What each symbol does to the objects:
j174: δ>j79, σ>j238, ρ>j878, κ>j435, α>j469
j587: δ>j968, σ>j97, ρ>j380, κ>j528, α>j568
j916: δ>j324, σ>j21, ρ>-, κ>j265, α>j482
j178: δ>j740, σ>-, ρ>j434, κ>j199, α>-
j139: δ>j605, σ>j741, ρ>j931, κ>j51, α>j846
j858: δ>j281, σ>j145, ρ>-, κ>j372, α>j989
j97: δ>j229, σ>-, ρ>j803, κ>j469, α>-
j212: δ>j54, σ>-, ρ>j528, κ>j97, α>-
j320: δ>j435, σ>j727, ρ>j145, κ>j846, α>j285
j802: δ>j629, σ>j380, ρ>-, κ>j445, α>j844
j181: δ>j525, σ>-, ρ>j79, κ>j538, α>-
j256: δ>j737, σ>j416, ρ>-, κ>j74, α>j21
j380: δ>j114, σ>j803, ρ>j179, κ>j706, α>j587
j161: δ>j139, σ>j478, ρ>j424, κ>j25, α>j403
j499: δ>j204, σ>j990, ρ>j233, κ>j795, α>j478
j581: δ>j145, σ>j259, ρ>j324, κ>j161, α>j821
j556: δ>j538, σ>-, ρ>j435, κ>j238, α>-
j297: δ>j74, σ>j310, ρ>-, κ>j696, α>j106
j285: δ>j556, σ>-, ρ>j320, κ>j702, α>-
j145: δ>j844, σ>j962, ρ>j837, κ>j139, α>j320
j259: δ>j962, σ>j775, ρ>j25, κ>j478, α>j12
j192: δ>j702, σ>-, ρ>j403, κ>j12, α>-
j148: δ>j434, σ>j181, ρ>j106, κ>j368, α>j54
j51: δ>j380, σ>j249, ρ>j292, κ>j204, α>j962
j44: δ>j469, σ>-, ρ>j321, κ>j285, α>-
j528: δ>j148, σ>j469, ρ>j706, κ>j803, α>j212
j727: δ>j568, σ>-, ρ>j962, κ>j58, α>-
j741: δ>j528, σ>j44, ρ>j204, κ>j249, α>j58
j931: δ>j445, σ>j204, ρ>-, κ>j292, α>j139
j989: δ>j733, σ>j320, ρ>j858, κ>j213, α>j249
j63: δ>j949, σ>j921, ρ>j410, κ>j743, α>j538
j611: δ>j449, σ>j148, ρ>j105, κ>j114, α>j743
j199: δ>j775, σ>-, ρ>j849, κ>j525, α>-
j265: δ>j424, σ>j809, ρ>-, κ>j256, α>j449
j106: δ>j809, σ>j79, ρ>j297, κ>j972, α>j148
j568: δ>j921, σ>-, ρ>j587, κ>j212, α>-
j310: δ>j65, σ>j743, ρ>j351, κ>j410, α>j79
j229: δ>j199, σ>-, ρ>j368, κ>j181, α>-
j702: δ>j238, σ>-, ρ>j846, κ>j727, α>-
j478: δ>j741, σ>j404, ρ>j499, κ>j124, α>j740
j136: δ>j929, σ>-, ρ>j949, κ>j839, α>-
j74: δ>j233, σ>j65, ρ>-, κ>j442, α>j809
j292: δ>j179, σ>j989, ρ>-, κ>j468, α>j51
j321: δ>j174, σ>j702, ρ>j213, κ>j320, α>j44
j249: δ>j803, σ>j285, ρ>j989, κ>j321, α>j118
j929: δ>j285, σ>-, ρ>j821, κ>j192, α>-
j844: δ>j410, σ>j587, ρ>j802, κ>j605, α>j435
j733: δ>j972, σ>j435, ρ>j281, κ>j878, α>j803
j33: δ>j403, σ>j178, ρ>j449, κ>j714, α>j839
j368: δ>j849, σ>j538, ρ>j972, κ>j79, α>j229
j404: δ>j44, σ>-, ρ>j990, κ>j929, α>-
j795: δ>j989, σ>j821, ρ>j438, κ>j78, α>j124
j21: δ>j25, σ>j849, ρ>j256, κ>j809, α>j714
j233: δ>j468, σ>j78, ρ>-, κ>j438, α>j499
j416: δ>j795, σ>j949, ρ>j442, κ>j65, α>j849
j54: δ>j178, σ>-, ρ>j148, κ>j229, α>-
j173: δ>j990, σ>j839, ρ>j65, κ>j949, α>j525
j281: δ>j696, σ>j844, ρ>-, κ>j621, α>j733
j629: δ>j916, σ>j114, ρ>-, κ>j105, α>j410
j399: δ>j839, σ>-, ρ>j743, κ>j921, α>-
j261: δ>j297, σ>j878, ρ>-, κ>j281, α>j706
j849: δ>j124, σ>j136, ρ>j416, κ>j173, α>j199
j878: δ>j310, σ>j744, ρ>j621, κ>j844, α>j174
j990: δ>j321, σ>j192, ρ>j78, κ>j821, α>j404
j12: δ>j727, σ>-, ρ>j259, κ>j740, α>-
j105: δ>j265, σ>j106, ρ>-, κ>j370, α>j611
j525: δ>j404, σ>-, ρ>j173, κ>j136, α>-
j696: δ>j442, σ>j410, ρ>-, κ>j351, α>j972
j972: δ>j416, σ>j63, ρ>j696, κ>j310, α>j368
j204: δ>j706, σ>j321, ρ>j468, κ>j989, α>j741
j605: δ>j611, σ>j528, ρ>j445, κ>j380, α>j744
j775: δ>j118, σ>-, ρ>j124, κ>j404, α>-
j79: δ>j173, σ>j399, ρ>j310, κ>j63, α>j181
j124: δ>j249, σ>j929, ρ>j795, κ>j990, α>j775
j25: δ>j51, σ>j124, ρ>j737, κ>j499, α>j259
j968: δ>j714, σ>j229, ρ>j114, κ>j148, α>j921
j78: δ>j213, σ>j403, ρ>j337, κ>j581, α>j990
j410: δ>j482, σ>j968, ρ>j629, κ>j611, α>j63
j445: δ>j105, σ>j706, ρ>-, κ>j179, α>j605
j921: δ>j235, σ>-, ρ>j968, κ>j54, α>-
j245: δ>j337, σ>j449, ρ>-, κ>j916, α>j65
j468: δ>j261, σ>j213, ρ>-, κ>j858, α>j204
j743: δ>j33, σ>j54, ρ>j611, κ>j968, α>j399
j65: δ>j78, σ>j33, ρ>j245, κ>j482, α>j173
j714: δ>j259, σ>j199, ρ>j21, κ>j434, α>j235
j213: δ>j878, σ>j846, ρ>j372, κ>j145, α>j321
j839: δ>j192, σ>-, ρ>j33, κ>j235, α>-
j846: δ>j744, σ>j58, ρ>j139, κ>j962, α>j702
j621: δ>j351, σ>j605, ρ>-, κ>j802, α>j878
j351: δ>j245, σ>j611, ρ>-, κ>j629, α>j310
j469: δ>j181, σ>-, ρ>j174, κ>j556, α>-
j372: δ>j621, σ>j139, ρ>-, κ>j837, α>j213
j803: δ>j368, σ>j556, ρ>j733, κ>j174, α>j97
j449: δ>j161, σ>j434, ρ>j265, κ>j21, α>j33
j744: δ>j743, σ>j212, ρ>j605, κ>j587, α>j238
j58: δ>j212, σ>-, ρ>j741, κ>j118, α>-
j435: δ>j63, σ>j568, ρ>j844, κ>j744, α>j556
j442: δ>j438, σ>j482, ρ>-, κ>j245, α>j416
j238: δ>j399, σ>-, ρ>j744, κ>j568, α>-
j538: δ>j136, σ>-, ρ>j63, κ>j399, α>-
j370: δ>j256, σ>j972, ρ>-, κ>j297, α>j114
j438: δ>j858, σ>j581, ρ>-, κ>j337, α>j795
j809: δ>j499, σ>j173, ρ>j74, κ>j416, α>j434
j324: δ>j837, σ>j25, ρ>-, κ>j424, α>j581
j949: δ>j821, σ>j235, ρ>j482, κ>j33, α>j136
j740: δ>j58, σ>-, ρ>j478, κ>j775, α>-
j403: δ>j846, σ>j740, ρ>j161, κ>j259, α>j192
j706: δ>j106, σ>j174, ρ>j261, κ>j733, α>j528
j434: δ>j478, σ>j525, ρ>j809, κ>j849, α>j178
j821: δ>j320, σ>j12, ρ>j581, κ>j403, α>j929
j424: δ>j931, σ>j499, ρ>-, κ>j737, α>j161
j837: δ>j802, σ>j51, ρ>-, κ>j931, α>j145
j737: δ>j292, σ>j795, ρ>-, κ>j233, α>j25
j337: δ>j372, σ>j161, ρ>-, κ>j324, α>j78
j114: δ>j21, σ>j368, ρ>j370, κ>j106, α>j968
j235: δ>j12, σ>-, ρ>j714, κ>j178, α>-
j482: δ>j581, σ>j714, ρ>j916, κ>j449, α>j949
j962: δ>j587, σ>j118, ρ>j51, κ>j741, α>j727
j179: δ>j370, σ>j733, ρ>-, κ>j261, α>j380
j118: δ>j97, σ>-, ρ>j249, κ>j44, α>-

The rows follow the links: the fewer symbols apart two objects are, the more alike their rows tend to be.

Name the object of each row.
[  1   5  14 -10 -18 -16  21 -29 -22  12  25   2  -6  24  -4   2  -8  23  18  -8  10  22  26  10  46  15   3 -12  -5  19   2  25 -10  15  -2   8   4  -5 -13 -19  21 -24  -2  13   3 -16  36   5 -28  27 -20   7 -17 -37 -37]
object: j174
[ 32  14   4   8 -25  -3 -17 -16   2  -7  19  20  23  11 -15   7 -20   8  -1   2  23   9  15  23   6  -3 -31  33  19  29  -3  27  18   8  16  -2 -21  13 -30  24  12   7  -6  -6  12 -25  20  19 -24 -22 -25  29   4 -20  -3]
object: j229
[ 38   7   6  -2 -13 -28   5  13  -8   6   4  35  24 -11 -32  14 -17  18  -2  10   1  10  46  39  -9 -10 -27  28  24  10  -4  -1   6   5  -8 -10 -15 -18 -29  12   3  -2  11 -20  11 -13  16  19  -7 -30  -6   9  -4  -7  16]
object: j148
[ 36   7  20 -13  -9 -40  14  -5 -19  16   4  28 -11  -5 -11   4 -22   5  -2  22 -11  19  50  44   3  -5 -23   2  28  11  12 -23 -15   1 -15 -13   3  -6 -17   3   5   0  -1  -9  -6 -14  21  32  -2  14   9 -10 -29 -11  15]
object: j528
[-34  10  -9  35   6  29  27  14  29  -4  -7   3  29  23 -23  -6  20  -2  -7  -3  -3  -9 -33 -15   7   9   4   3 -25   2  -9  39  20  20 -15  27  -4  -7  -8   9  -9  -5   4   3  -2  -6   4   1 -16 -24 -24  17  24 -10  -7]
object: j65
[ 14  -1   6 -14  -3  10 -15 -33  -6 -21  31 -15 -16  21  29  -6 -12  -6  10 -14  12  21 -25   5  26  17  -7  -6  10  24  18  40  -4  21   9 -17  16  25   5   9  23  12 -23  29   4 -15  17  14 -23  25  -3   0  -8 -10 -39]
object: j44
[ 34   8  23 -10 -27  -8 -16 -34 -10  -4  31   2 -11  14   4  -4 -14   4   9   5  16  16  21  36  26   2 -16  10  28  22  12  16  -5   5   9 -10  -7  25 -32  14  17  18 -13   1  -1 -25  26  17 -30   5 -13   4 -18 -25 -11]
object: j97
[-23  -4  -4  42 -24  20  10  25   7  16 -37   4  13   5 -22 -21   8 -24 -12  -1 -16 -31 -14  20  -7  -4  -1  -6 -12 -14 -21  -7  -7  15  -5  22   2   3 -24   8  -5   0   2   1 -14 -11  -1 -10   5 -40 -34  26  17  12  15]
object: j442
[ 49   2  -5  15 -17  -6 -24  16   9 -19   5  18  23 -14  -8  10 -16  -9 -14   9  13   1 -12  21 -28 -10 -28  30  27  23   8  32  31   0  13 -27  -6  24  -9  24 -10  26  -4 -22  10  -5  11  14  -4 -37  -2  10  14  16  -5]
object: j178
[-36   1 -14  22   9  26  36   7  23  -6  -6 -19  -5  33   1 -21  14 -19  -2 -12  -7 -10 -60 -12   8  14  23 -18 -20  -9   3  32   5  27 -28  16  15  10   0   4  -7   6 -17  20  -8 -12   1  -1   3   4  -1  -3  13  -6 -27]
object: j78
[-32 -11   1 -12  22  -2  -6  -1  -3  17 -15 -29 -27  -7  26  -1  12  -8  -4   6 -27 -13   3 -21  -2   3  35 -26 -21 -24  -3 -50 -21  -9   6   8  16  -9  17 -22  -3  -6   8  18 -18  21 -21 -25  17  27  17 -21  -8  20  18]
object: j931
[ 45  -4  15 -23 -14 -15 -18 -13  -4 -15  11   5 -27   1  25  -3 -19  -4  -4  14  -4   3  -4  30   0  -5 -16   7  27  17  24   0  -6   0   5 -36  19  31  -6  16   5  36 -29   0   0  -8   5  23   0  17  22 -10 -18   6   5]
object: j58
[-20 -15 -15  -3  34  16  -1  21  29  -5 -13 -11   0 -14  13   4  22  -3  -7  -1  -8 -13 -44 -39 -15   1  16 -13 -19 -18   5  -2  22 -12 -10   0  19 -10  34 -15 -19   6  -2  -9  -1  26 -29 -22  22  18  30 -25   8  20  -4]
object: j161
[-20 -12  12 -10   7 -12   3   4  -4  23 -17 -10 -31 -12  25  -8   7 -17  -5   0 -32 -18   0   8 -10  -9  18 -25   0 -19  -4 -66 -32  -7   1  10  13   1   4 -12 -11  14   5   0 -19  19 -21 -10  23  15  19 -19 -10  21  37]
object: j292
[-25  15   2   1  17  -9   6  -4   7   9  -5  10  30 -20 -12  25  11  25   1   7  15   9  27 -42 -14 -15   7  21  -7  -1 -29  -8  13 -36   6  26 -33 -19  15  -3  -7 -23  23 -21   6  11 -24 -14  -8  16   0  -3  -6  -4  35]
object: j611
[ -4  24   0  10  -9  -3  18  -6 -19  -3  18  14  25   6 -33   4  -2  22   5  -7  17  14  24  -2  29  12 -14   7  -7  14  -6  50   9  12  -8  18 -23 -13 -10  -7  14 -25  15  -3   8 -18  26  18 -27 -12 -35  26   8 -31 -35]
object: j79
[-21  -3  19  15 -13  -7  22 -13 -14  34 -17  -3 -19  16 -11 -22   1 -18   7   1 -19  -8  28  34  14   3   3 -20 -10  -4 -25 -38 -36  23  -6  32  -2   8 -43  15   7 -10  -1  15 -22 -17   8   1  -9  -3 -16   5 -11 -12  35]
object: j281
[  8  16  -7 -12  -1   9 -27 -34  -4  -7  29  -2  20  -2  -1  18  -6  29  -1  -9  32  18  10 -30  16   0  -6  25   3  19  -4  40  15 -16  37   0 -31 -10  13  -7  19 -10  11  -7  22  -4   7  -3 -26   8 -27  19   4 -10 -33]
object: j538
[  8 -10  -2   6   6   2  13  31  28   3 -26  15 -10  11   5 -11  14 -32  -9  10 -24 -14 -27  19 -22  -2 -11  -4   8  -5  10 -19   8  16 -34 -11  22  14 -10  23 -38  35 -16 -12 -11   0 -19  10  21  -7  24 -23   7  14  26]
object: j499
[  2  12   8  21 -13 -16  15  12  14  11 -20  40  18   3 -31  14  -3  11  -8  25  -7   3  31  22 -18 -16 -19  15  16   7 -31 -11   8  -9 -17  19 -22   0 -33  27 -18   4   9 -21  -2 -18 -13  18  -2 -16  -4   5  -5  -6  58]
object: j106
[-45  10   2  16  -7  15  12 -10  -8  26 -10  -5   8  14 -15 -11   9  -1  -1  -6   3 -15  12  -1  20  -5   7 -13 -19  -7 -43  -8 -14  16   8  54 -20 -14 -17  -7   9 -19   9  15 -11  -6   5 -12 -20 -20 -39  32  13 -10  13]
object: j351
[-33  -6 -22   6  21  28  19   9  24  -7  -4 -27  -3  11   9  -1  27 -11  -2  -6  -3   1 -50 -49  -2  11  20  -6 -34 -15   2  16  17   3 -16   7  15  -2  26 -13 -17  -7  -7  13  -5  11 -19 -12   5  18  18 -12  17   9 -22]
object: j581
[ 48   9   1 -25  -7 -22 -37  -8  -4  -8  16  10  12 -30  -9  25 -19  27 -12  10  18  16  31   9 -13 -19 -19  32  23  23   0   4  16 -29  28 -20 -22   2   5   7   7   9   7 -35  15   6   2   6  -9  -8   4   7  -2  15  16]
object: j921
[  5 -22 -21 -12  23  -3  -5  25  -2 -19   5  -7   0 -23  14  16   2   2  -2 -16  -1  -3 -21 -35 -16   8  10  -4 -17   0  33   9  25  -7  -3 -34  22 -16  48 -30 -14   3   4  -7  15  23  -6  -4  27  10  24 -21   2   6 -42]
object: j403
[ -2   7   3 -21   9 -14   8 -29 -25   5  39  -6  -6   2  -4  12  -3  24  15 -10  13  22  38 -20  37  10  10  -4  -9   7   1  13  -5  -2  -2   3  -8 -18  17 -22  22 -32  12  10  15  -6  19   7 -18  39  -8   0 -18 -26 -32]
object: j435

Each walk starts at a row. The symbols on each line, taken left to right, move it on to the next object.
Answer with the object's row; about right is enough.
start [-19 -19  -3   6   7   9  -7  23   8   7 -32   0  -7 -20  10  -8  11 -28 -14  -1 -25 -26 -20   3 -23 -10  12 -17  -1 -22  -2 -42 -10   2   5   1  24  -6  18  -4 -23  16   4  -5 -16  28 -24 -14  31 -16  16  -6   6  33  28]
α σ κ α δ ρ κ
[ -5  -9  -1 -16  12  -1  15 -19 -17  -4  23 -17 -20   5  20   6  -2   7  13 -12   6  14  -7 -19  29  19  25 -16 -23  -3  29  20  -8   6   3 -20  24  -8  36 -36  16 -17  -2  22  -1   9  17  -5   2  43  16 -20 -10 -12 -55]
κ δ ρ σ ρ
[ 10   6  25  -7   0 -25  11 -11  -1  15 -10  24 -14  13  -9   1   2   0  -3  25 -11   5  38  28  -2 -13 -10   3  12   0 -16 -32 -22  -3 -19  20  -4   8 -38  19  -8   1  -2   0 -14 -16  -7  20  -6  26  17 -12 -26  -9  54]
start [ -3  -3 -12  10  -4  19  15  15   3 -13  13  -9  -4  24   3 -17   4  -9  11 -19  -2  -4 -41  -1  16  21   0  -7 -11   0  37  47   9  31 -19 -11  27   6  12 -11  -2   6 -16  10  11  -6  21  10   6  -4  -6  -2  13 -13 -68]
σ δ ρ α ρ α κ δ ρ
[ 35  -4  20 -28  10 -35  -1  -3 -26  10  13  25 -10 -18  -2  26 -15  15   3   4  -3  19  54  15  -6  -3 -12   7  23   6  12 -34 -18 -17   0 -21  -4  -6   5  -7   7 -11  10 -26  11   6   2  11  11  24  22 -25 -27 -11  13]
κ κ κ ρ σ ρ α
[ 10   5   4 -26  19 -34  -7 -12 -20   0  21   5  -6 -16   3  28   1  36   8  -1  12  24  53 -18   9  -2   9   1  -1   0   3 -13 -13 -27   8 -15  -4 -25  27 -27  17 -30  12 -11  16  19   2   1  -5  35  20 -12 -24 -18  -4]
start [ -4   2 -19  20  -7  15  17  24   7 -12   9   8  24   8 -25  -5   1   7   3 -10  13  -4 -26  -9  10  11  -7  10 -11   8   5  57  16  27  -9  -4   4  -5  -3 -14  -7 -12   2   1  18 -11  30  11  -7 -39 -26  20  19 -16 -39]
κ κ δ κ ρ
[ -4 -13 -10   0  19   7   1  29  24  -8 -24   7  -7 -13   9   1  13 -19 -12  14 -20  -7 -31 -12 -29  -3   2   3   0 -19  10 -20  12  -8 -12 -14  15   7  19   0 -29  19  -4 -14  -6  16 -38  -5  32  10  41 -32   3  18  20]
σ α δ ρ σ δ κ δ
[ 24   9  -3 -17  11 -13 -37 -15  -5 -18  27  -1  26 -23   3  36  -6  25   6  -7  33  17  19 -16  -5 -13 -16  25  15  28   3  13  21 -36  33  -8 -28  -5  14  -4  10 -10   9 -16  26   7   2   1 -20   3  -3  14  -3   1 -12]
start [ 38  -8  -9  11  -8  -9   0  39   8 -16  -6  38  25 -16 -35  11  -4  -7 -15  10  -9 -10   2  26 -34 -10 -30  17  18   3  20  17  24   9 -10 -26   9  -9  -2  11 -17  18   3 -25  11  -8  16  14  18 -44  -6   8  15   4   9]
ρ κ α δ δ κ ρ κ
[-40  -5  -2 -18  23  13  29 -23   6   2  14 -24 -21  22  23  -4  20   3   9  -2   4  10 -21 -36  18  17  25 -15 -26 -15  -4  -1 -14   4 -26  19   9   0  18 -28   1 -21  -9  21  -9   0 -12 -16  -3  55  20 -27  -7  -7 -12]
δ κ δ δ δ δ
[-10  -8  -6 -15  32  -7  10  -3   7  -2  -4 -22 -19  -1  27  13  24  -5   9   4  -7  10 -11 -38  -3   3  22  -8 -14 -13   9 -31  -4 -12 -13   8  16  -6  22 -12  -3  -4   0   5  -6  18 -37 -14  14  55  39 -44 -12  -1  14]
start [ 18   3  -7  27 -15   9  10  29  10  -4  -5  31  28   1 -24  -7   2   1  -3  -2   4  -8 -14  16  -2   1 -23  16   4  11   9  41  20  27 -21 -14   3  -7 -19   4 -13  12  -7  -5  15 -18  30  14   1 -45 -21  17  19 -12 -23]
κ ρ κ σ δ ρ δ
[  4 -10   5 -16  15 -12   5   2   7   2 -11   3 -23  -6  18   5   9 -12  -3  15 -19   2  -7  -6 -16  -3  13 -10  -2  -9   6 -41 -20  -6 -25 -12  17   3   6  -6 -14  10  -9 -14 -16   4 -32  -3  24  47  50 -44 -14   9  39]
ρ κ σ κ κ δ
[-19   6  11 -16  21 -16   7 -24 -10  13   4  -2 -11   1   9  26   8  27   7   5   5  21  31 -31   2  -3  20  -2 -15   4 -15 -35 -10 -37   0  17 -11 -18  14 -21   4 -23   7  -6  -9  18 -25 -10  -9  47  24 -19 -22  -7  35]
start [-22   8  11  26 -22   5  18   4  -4  28 -19   5   6   6 -25 -11   1  -8  -5   4 -11 -16  16  32   8  -5  -5   2  -1  -1 -36 -14 -17  23  -1  42 -15  -3 -39  18   2  -8   8  10 -17 -12  15   0 -10 -32 -36  26   2  -8  31]
α δ σ δ κ κ κ κ
[ 20 -17  -9   7 -15  10  21  26   4 -16   2  10   1  18 -10 -16 -12 -20  -1   0  -8  -8 -37  35   0  12 -16  -6   4   7  33  36   9  37 -29 -20  41   8  -3  11 -13  14 -18  11   5 -16  23  22  15 -16   4   4   9  -4 -34]
α δ κ δ κ κ δ δ
[ 21   1 -18  -8   7  10 -39   6   7 -30  19  -1  21 -32   4  25  -8   7  -1 -12  17   5 -18 -33 -17   0  -9  22   4  15  10  30  40 -28  28 -21 -18  -4  34   1  -4   5   3 -19  31  15  -4  -5   1 -16  -6  10  11  14 -25]
start [ -2  -1   0 -10 -11  -2  27 -13  -9  -5  28 -16 -26  28  11 -14  -2   4  14 -11   1  10 -14   4  35  32  10 -13 -13   4  22  30 -15  29 -21 -13  27   0   5 -10  12 -11 -24  27  -5  -7  30  17  -7  33   4 -10  -9 -23 -51]
κ σ κ ρ ρ
[  8  -9  15   4   6 -12  20   3   2  11 -13  11 -26  18   5 -12  -1 -24   3  24 -21  -6  -4  26 -12   5  -2 -11   8 -10  11 -32 -13  16 -35 -11  24  19 -17  11  -7  22 -18   4 -18  -9 -17  12  16  22  46 -29 -19  -2  42]
σ κ δ ρ σ δ δ ρ
[  1   0 -16  17  28   0  -4  36  29  -8 -29  22  25 -23 -18  15  12  -9 -12  13  -9 -15  -7 -16 -45 -19  -4  14   0 -15  -9  -4  21 -22 -12   3  -6 -14   7  11 -30   9  15 -27   2  21 -27  -2  17 -20  10  -5  10  19  36]
